Below is a small trained network, with its code and all its weights. Each question gives an input and a class and asks what happens when units are switched off, that is, made to give their printed mean instead of their output.

import numpy as np


def w(rows, s, z=0):
    codes = np.array(rows[::2]) - 128.0
    scale = np.full(codes.shape[1], s)
    scale[-1] = z or s
    return codes * scale


def f(y):
    return np.maximum(y, 0)


def log_softmax(a):
    a = a - a.max(-1, keepdims=True)
    return a - np.log(np.exp(a).sum(-1, keepdims=True))


def net(x, mask):
    res = np.array(x, float).reshape(1, 6) / 4 @ E
    y = f(res @ A[0][:, :-1].T + A[0][:, -1])
    res = res + np.where(mask, y, B[0][:, -1]) @ B[0][:, :-1]
    return log_softmax(res[-1] @ U[:, :-1].T + U[:, -1])


A, B = {}, {}
E = w([
[128,129,128,126],'x0',
[153,39,150,232],'x1',
[254,98,132,60],'x2',
[72,69,228,59],'x3',
[127,127,129,129],'x4',
[86,47,56,87],'x5',
],0.0084)
A[0] = w([
[121,196,91,86,123],'neuron 0',
[138,125,153,151,157],'neuron 1',
[85,185,132,46,77],'neuron 2',
[97,103,198,103,112],'neuron 3',
[61,130,138,132,97],'neuron 4',
[94,133,129,147,9],'neuron 5',
[155,87,137,179,25],'neuron 6',
[176,93,162,81,135],'neuron 7',
[156,157,67,157,3],'neuron 8',
[104,146,117,154,107],'neuron 9',
[77,136,127,138,21],'neuron 10',
[202,101,98,79,77],'neuron 11',
[118,141,113,107,138],'neuron 12',
[101,108,199,90,40],'neuron 13',
[177,181,189,166,203],'neuron 14',
[132,176,116,70,85],'neuron 15',
[118,183,186,167,51],'neuron 16',
[74,71,52,126,120],'neuron 17',
[165,178,107,166,95],'neuron 18',
[163,184,63,163,84],'neuron 19',
[129,178,117,101,99],'neuron 20',
[180,125,150,89,94],'neuron 21',
[72,146,147,181,166],'neuron 22',
[108,82,224,62,94],'neuron 23',
[92,44,52,79,129],'neuron 24',
[124,171,94,86,57],'neuron 25',
[62,133,158,143,96],'neuron 26',
[223,90,142,84,63],'neuron 27',
[145,90,148,169,28],'neuron 28',
[173,85,154,214,92],'neuron 29',
[70,135,116,175,86],'neuron 30',
[133,162,216,150,134],'neuron 31',
[79,150,131,57,110],'neuron 32',
[194,119,156,121,168],'neuron 33',
[198,98,114,105,129],'neuron 34',
[127,204,101,76,83],'neuron 35',
[85,124,117,133,180],'neuron 36',
[116,131,246,109,86],'neuron 37',
[133,71,117,163,86],'neuron 38',
],0.011,0.0047)
B[0] = w([
[137,91,176,155,232],'neuron 0',
[129,117,155,96,169],'neuron 1',
[117,97,189,175,238],'neuron 2',
[162,122,39,203,213],'neuron 3',
[105,204,121,152,196],'neuron 4',
[82,164,136,142,140],'neuron 5',
[87,99,203,161,169],'neuron 6',
[76,207,105,141,203],'neuron 7',
[123,96,67,184,185],'neuron 8',
[120,160,112,116,166],'neuron 9',
[77,177,105,138,155],'neuron 10',
[61,202,139,149,209],'neuron 11',
[112,107,148,129,168],'neuron 12',
[150,70,17,207,193],'neuron 13',
[195,131,141,33,254],'neuron 14',
[110,93,185,171,200],'neuron 15',
[164,172,141,41,184],'neuron 16',
[179,141,134,47,225],'neuron 17',
[185,89,48,148,207],'neuron 18',
[158,68,55,185,237],'neuron 19',
[129,84,162,134,185],'neuron 20',
[68,173,110,121,182],'neuron 21',
[118,165,118,112,232],'neuron 22',
[144,104,55,179,248],'neuron 23',
[242,136,145,2,244],'neuron 24',
[93,73,170,164,183],'neuron 25',
[92,169,118,127,201],'neuron 26',
[60,189,129,163,216],'neuron 27',
[69,93,188,185,160],'neuron 28',
[90,88,194,131,227],'neuron 29',
[104,186,157,138,197],'neuron 30',
[216,141,132,69,211],'neuron 31',
[135,69,137,134,224],'neuron 32',
[88,157,129,105,210],'neuron 33',
[60,200,122,148,209],'neuron 34',
[107,78,189,162,226],'neuron 35',
[125,176,123,114,199],'neuron 36',
[179,84,64,147,224],'neuron 37',
[116,76,187,120,178],'neuron 38',
],0.0072,0.0065)
U = w([
[165,61,17,192,93],'0',
[57,226,129,135,92],'1',
[110,7,252,160,94],'2',
[229,128,139,28,102],'3',
[142,109,124,119,244],'4',
],0.011)

Each question gives the input, the list of numbers given to net, and the class t.
The units are the neurons (one row each of A and B). Each row of codes is followed by its name. A weight is (code - 128) times the scale printed after its matrix; where a second scale follows, it is the last column's (A, B and U).
mask holds one flag per neuron, in row order. A switched-off neuron (its flag False) gives its mean, the last column of its row in B, instead of its output. The means were averaged over made-up inputs and are rounded, as every weight is.
A unit's drop is (log p(t) with every unit on - log p(t) with that unit switched off) / (log p(t) with every unit on - log p(t) with every unit switched off).
The circuit of an input: a set's keep is (log p(t) with only the set's units on - log p(t) with every unit switched off) / (log p(t) with every unit on - log p(t) with every unit switched off). Starting from the 12 units with the biggest drops (on a tie, the unit counted first), units are removed one at a time, each time the one whose removal leaves the highest keep (on an exact tie, the one counted first), for as long as the keep stays at least 0.8.
units of the circuit, in order: the units of the circuit, biggest drop first
unit that matters most: the unit with the biggest drop
top k neurons: the k neurons with the biggest drops, biggest first
drop of u: that unit's drop, to one decimal
input [-1,-1,7,-8,5,-7], class 0: unit that matters most : neuron 19
input [-5,-8,-7,2,-5,2], class 2: units of the circuit, in order : [neuron 2; neuron 32]
input [-6,1,-2,6,4,6], class 0: units of the circuit, in order : [neuron 23; neuron 3]
input [-3,6,-4,-6,-4,-8], class 3: top 2 neurons : [neuron 14; neuron 16]
input [-6,1,-6,0,7,8], class 3: top 2 neurons : [neuron 24; neuron 17]
input [-2,7,-2,4,2,-8], class 3: units of the circuit, in order : [neuron 31; neuron 14]
input [-8,6,0,-2,0,6], class 2: units of the circuit, in order : [neuron 38; neuron 29]
input [5,3,-7,-6,-1,7], class 1: units of the circuit, in order : [neuron 30; neuron 37]
input [7,0,4,8,3,6], class 0: units of the circuit, in order : [neuron 23; neuron 13]
input [-7,-1,5,8,4,8], class 0: top 4 neurons : [neuron 23; neuron 13; neuron 3; neuron 14]
input [2,-3,-3,-8,2,-7], class 0: top 2 neurons : [neuron 19; neuron 18]
input [7,-5,6,5,1,4], class 1: top 3 neurons : [neuron 7; neuron 11; neuron 27]
input [-7,-7,7,4,4,0], class 1: drop of neuron 27 : 0.2
input [-1,-4,0,-6,-2,-8], class 3: units of the circuit, in order : [neuron 14]
input [-6,-1,-2,5,4,-5], class 0: drop of neuron 3 : 0.3
input [-5,8,2,-2,2,0], class 2: drop of neuron 8 : 0.0
input [-2,5,-3,-2,-6,-8], class 3: drop of neuron 14 : 0.2
